Rows, each with its class
[ -4.1  10.6  21.8  -5.2  -1.0 -22.7   6.9  -2.5   9.0  -4.1  -8.3 -21.9
   5.3   0.2  16.6  -7.0  -7.0 -23.9  -2.4  -4.0   8.5   3.7  20.5   3.0
   2.1  10.0 -14.2  10.1   2.8 -26.8 -11.7   0.5 -11.9   6.3   4.6  21.9
   7.5 -17.4  12.0 -13.7   0.2  -5.3   7.7   8.1  12.8   0.1  -2.9   0.3
  12.5   0.2  -1.4   4.3  -7.3   7.7 -13.7 -27.7   1.0   2.4   5.5  -3.8
 -23.6  -6.1  -5.3 -11.5   4.4  -0.1  -5.1  -9.2 -14.0 -11.5  16.0  20.3]
vama
[  2.7 -38.6   3.8 -21.8  -3.9  -4.7  -2.4  25.1   1.7 -29.7  15.3 -24.0
  11.5   7.6  15.5  10.5  -2.4 -12.1 -23.6 -10.0  10.6 -19.1 -28.3  18.2
 -11.6  -1.5 -38.9  21.0  -1.4  -3.0  21.1   6.2  13.8   3.3  23.6   7.7
   0.6 -62.7   5.6  -5.5  -7.7   0.2 -21.5  -9.6   5.3 -25.6  -0.7  -0.1
  18.6  21.4   8.5  -0.8  -6.3   6.3 -16.5   4.2  -6.1   7.2 -32.9   1.4
  17.2  13.9   2.6 -25.0  -2.0  10.8  13.4  16.6 -10.3  -0.6  -9.7   4.2]
Mul
[ -8.7  29.4  28.4  -2.0  -4.3 -16.9  11.0   2.3  15.7  -7.0 -11.4 -23.1
   4.1  -2.5  22.3   1.0   8.1 -35.3   5.3  -1.8  17.8  -4.5  43.3  -5.3
   8.8   9.3 -32.9  -0.7  -0.7 -35.0 -11.3   0.7 -14.7  17.5  17.9  25.0
  14.8 -15.6   9.6   5.8  -4.4 -15.7   3.6   4.4  24.6   1.4  -7.9   0.2
  10.6  -8.8 -10.2   5.8 -10.9  12.9  -8.6 -21.8  -4.3  -2.2  15.7   2.9
 -21.9 -10.9  -8.7 -11.8  12.1   1.5  14.5  -6.0 -27.7  -7.2   6.8  36.6]
vama
[ -7.0  50.7  18.2   8.1  -4.1 -11.6  10.3 -12.9  11.7  23.4 -20.6 -17.3
  -9.7  -8.0   8.5  -3.8  -1.2 -45.3  12.3  -0.3   7.9  16.3  66.2 -17.3
  14.5  18.2 -11.0 -20.7  -6.0 -40.6 -17.8   1.1  -7.0  24.1   4.5  21.0
   8.8  21.9   8.7   8.2   0.5 -15.0 -13.4   7.8  10.5   2.4  -2.1   2.6
   8.0 -29.1  -2.9   0.9  -1.9   4.9  -3.4 -14.3  -4.8  -3.5   9.3   3.9
 -14.3  -6.3  -1.7   6.9   6.6 -23.6   4.4 -16.1 -34.3  -4.1  23.5  43.3]
detis
[ -3.2  29.2  12.4  -1.4  -2.1 -25.9  -8.2 -21.0   8.2  27.9 -46.2 -29.7
  10.2 -15.2  16.2  -3.4   1.0 -48.5  -6.9 -14.4   0.9  32.5  72.2  -0.8
  15.8  14.6   2.5  -7.2 -10.5 -48.7 -21.9   1.5   9.2   6.5 -27.6  38.4
   2.8  18.6  19.9  15.3  14.0 -18.9 -25.9  14.7  11.1   7.0   2.2   8.1
  19.0 -10.9   1.0 -20.0   0.6   8.6  -3.9 -18.3  -6.3   2.1 -16.1   0.1
 -19.2   4.3 -13.6   4.7  21.6  -6.9  -9.7  -3.8 -29.1   5.3   5.7  36.6]
detis
[ -4.0  15.4  -3.3   3.6 -11.1   5.4 -15.3 -11.0   5.8  13.6 -33.9 -23.8
   9.7 -11.4   2.7  -9.7  -0.5 -28.4  -0.7  -7.6  11.2   0.2  34.4  -1.6
   7.3   2.5 -15.9 -20.1  -5.0 -44.2  15.7   3.4  26.6   8.8   9.8  29.9
  -4.8  -2.0   5.3   6.5  -6.6 -27.8 -20.5  -8.9  -9.1   3.2  -5.5  -2.2
  17.0 -10.5  -7.6 -20.6   0.0  -2.8   2.8  -9.7  -3.3   9.6 -22.0   4.4
  16.6  10.9   0.0   1.9   7.8  -2.2  12.0  -4.3 -37.9   4.8 -11.1  12.2]
Mul
[ -5.8  46.0  23.2   9.8   0.5  -8.1  20.5 -14.6  12.5  34.7 -13.6  -8.1
 -15.7 -10.6   2.3 -14.2  15.0 -39.5  23.5   8.3  15.9   8.2  72.2 -24.0
  19.2  11.4 -12.0 -26.3   6.8 -45.4 -13.7   0.1 -17.2  26.3   5.4   2.7
  11.8  32.4   0.2  10.2   3.4  -1.4   5.2   6.9   9.0  21.8  -4.9   1.0
   2.1 -38.9   3.0   8.6   2.5   1.7  10.4 -22.5   0.4 -32.5  36.1   9.2
 -20.7 -14.8  -6.4   8.0   5.3 -13.0  10.2 -20.6 -25.9  -1.7  39.4  38.3]
detis
[ -1.5   8.8  30.2  -0.5   2.0  -8.0   9.1   7.4   4.8  -7.9  11.7  -3.4
  -6.0   8.6   8.0  -4.1  -1.5 -20.8   5.5   8.2   4.0   0.4  14.0   0.5
   4.2   2.8 -23.9   8.3   1.8  -7.4  -6.9   3.2 -13.4   7.6   4.0   1.0
  12.9  -2.8   3.7   2.3  15.9  10.2  -5.4   4.8   2.3  -1.7  -2.5  -1.2
   0.0  -8.9   4.6   9.7  -8.0   9.9  -3.9  -1.7   1.9  -2.7  -0.9   2.5
 -10.2   1.9  -0.6  -4.5  -1.6  -2.1   8.2  -0.3 -21.1  -4.1  13.7  19.9]
diz
[ -5.6   9.7  18.9  -1.7 -10.5 -14.6  -7.3 -14.9   7.5   5.6 -37.4 -28.9
   9.0 -10.4  16.7  -9.2  -1.7 -34.1  -6.5 -39.2   7.8   3.9  44.1   8.6
   3.5  14.5  -7.4 -11.6 -13.8 -38.4 -14.9   2.1  16.7   3.6   0.0  36.0
   6.6  -7.5   7.6  -2.0  -3.2 -23.7  -5.9   4.8  15.8  -0.4  -1.7  -0.6
  14.8  -6.1  -4.1 -11.2 -10.4   5.1  -2.0 -23.7   3.6   3.7  -8.0  13.6
  -6.0  -3.0  -4.8  -6.9   7.1   4.1  -2.6  -9.2 -26.9   2.2  -8.1  13.9]
Mul
[  0.1  35.5  25.2  -2.8  -0.6 -30.9   8.2   0.0   6.5   1.2  -6.4 -19.9
   0.9   4.2  18.1   1.3  -5.0 -54.5   0.4  -4.4 -10.2   4.3  52.1  -3.5
   9.6   6.8 -36.9   7.8  -2.0 -47.0 -11.2  18.7  -2.9  19.0   4.1  24.0
   7.6  -7.4  13.8   7.4   5.7   0.2 -38.5   7.7  16.4   5.1  -7.6   2.4
  22.8 -13.5   7.2  -7.3   0.4  11.2 -13.7  -7.3  -1.0  -5.6  -8.3  -0.9
 -12.7   7.9 -10.8  -3.5   7.6  -3.2   9.2   0.6 -36.9  -0.4  19.9  49.3]
detis
[ -0.4  16.6  18.5  -2.1  -1.5 -27.7  -1.5  -1.9   5.9  -1.2 -15.5 -15.0
   6.2   2.7  16.1   2.3  -5.9 -44.3 -11.6  -7.8   4.4  16.4  41.3   4.8
  10.8  15.5 -25.5  10.7  -3.1 -25.2 -10.9   8.7  10.0   7.4 -10.1  23.7
   7.4  -3.7  16.4  15.7   6.1  -1.6 -36.9   9.5  12.3  -1.9  -2.4   2.7
  25.5   0.0   2.1  -3.3  -1.1   6.8 -12.7  -4.6  -4.5   1.0 -19.4   1.1
 -15.7  10.4 -11.8   8.0  19.0   3.3   8.8   3.6 -13.1  -2.5  12.5  39.0]
detis
[ -3.4  27.9  41.7  -2.8  -2.6 -19.1  -4.5  -9.0   8.5   2.4 -22.1 -15.5
   9.6  -7.9  18.0  -9.8  -3.7 -26.2   0.2  -2.4   7.8   5.4  41.0  -4.7
   9.6   7.6   1.7  -0.3  11.4 -16.6  -4.4   6.6   3.5   6.4   0.9  23.3
   0.1  -1.6  10.9   5.3   5.7  -9.1  18.4   2.9  14.2  10.0  -1.3   1.3
   9.4  -4.0  -1.4   3.0  -4.2   9.1  -5.1 -18.0  -0.8  -1.8  18.7   3.2
 -27.5  -2.3  -7.8  -4.9   9.5  -1.3  -6.3  -8.3 -13.9  -3.3   7.3  20.3]
vama
[ -2.4  23.5  14.9   0.1   2.2 -28.1   9.1  -0.6   8.5  10.8  -4.6 -12.1
  -1.4   7.8  12.3   1.1  -2.7 -39.4  -5.1  -8.9   6.8  13.5  46.5   3.6
  10.5  11.0 -20.3   5.0  -1.4 -32.9 -20.2   3.8  -4.1  14.8  -8.1  12.8
  -2.8   3.9  10.1   0.9   5.6   2.4 -31.2  15.1   7.0  14.0  -0.1   3.9
  14.6 -17.8   2.8  -7.9  -5.8   9.8  -7.9  -4.3  -3.9  -4.6  -3.9  -3.8
 -12.4   8.4 -10.0   7.5  10.0  -2.9   3.9  -2.1 -24.5  -3.0  20.6  49.2]
detis
[-12.8  20.5  15.9  -2.1   1.7 -12.7   7.4  -0.4   7.4  -4.6  -9.4 -14.8
  11.8  -3.1  18.9  -5.0  -4.3 -32.2   1.0 -26.6   4.3   9.5  40.5  -3.3
   9.4  10.2  -6.9   7.4   1.8 -24.9 -12.6   6.1  -2.9  10.5  -1.9  18.8
   1.8  -4.4   9.4   2.0   8.2  -3.8 -10.6   8.0  16.2  -1.7  -4.5   3.8
  21.3  -5.0   4.3   2.5  -3.7   9.7 -12.0 -16.7  -2.9   0.3  -2.1   5.9
 -20.9   1.9  -7.8  -9.6  10.8  -0.9  -3.7  -1.2 -20.3  -0.9  15.8  32.4]
Tiv
[ -8.1  23.2  12.3   1.4   2.6 -23.5   4.0  -6.6  11.7   8.2 -13.4 -10.4
   3.4  -1.7  13.4  -6.6  -6.8 -37.8  -0.8  -6.1   1.6  17.4  41.8  -3.4
   8.7   3.5 -20.5   0.2  -3.3 -45.3 -14.9  16.4  -4.2  14.5  -0.5  19.1
   9.0  -3.3  13.5   9.2   2.0  -6.6 -17.2   9.7  11.5   3.5  -0.6  -1.2
  17.8  -5.2   4.2   1.5  -1.3   9.6  -5.9  -3.6  -3.4  -3.4  -4.8   4.9
 -12.9  -6.5 -11.9  -1.9  13.5  -2.5   1.2  -0.8 -31.0  -5.0  11.0  38.8]
Tiv
[ -0.2  17.2   7.9 -11.2  -0.3 -24.9  -6.2  -2.3  17.1   6.8  -9.5 -13.4
   4.8   0.8  18.1   0.5  -1.6 -44.0 -10.2  -9.0 -13.6  17.9  33.7   1.7
   9.1   4.0 -17.6   7.6   0.5 -28.3 -10.4  10.0   6.4  19.9  -7.4  20.9
   2.6   0.3  11.0   5.1   7.3   1.4 -39.9  13.4   6.6   2.0  -0.9   0.3
  22.7   2.2   0.9 -11.4   1.2   9.4 -14.5   3.1  -5.8   2.7 -22.3  -1.1
 -18.0  14.0 -11.6   7.5  13.9   4.1  -4.6   8.6 -18.1  -9.5  16.8  41.3]
detis
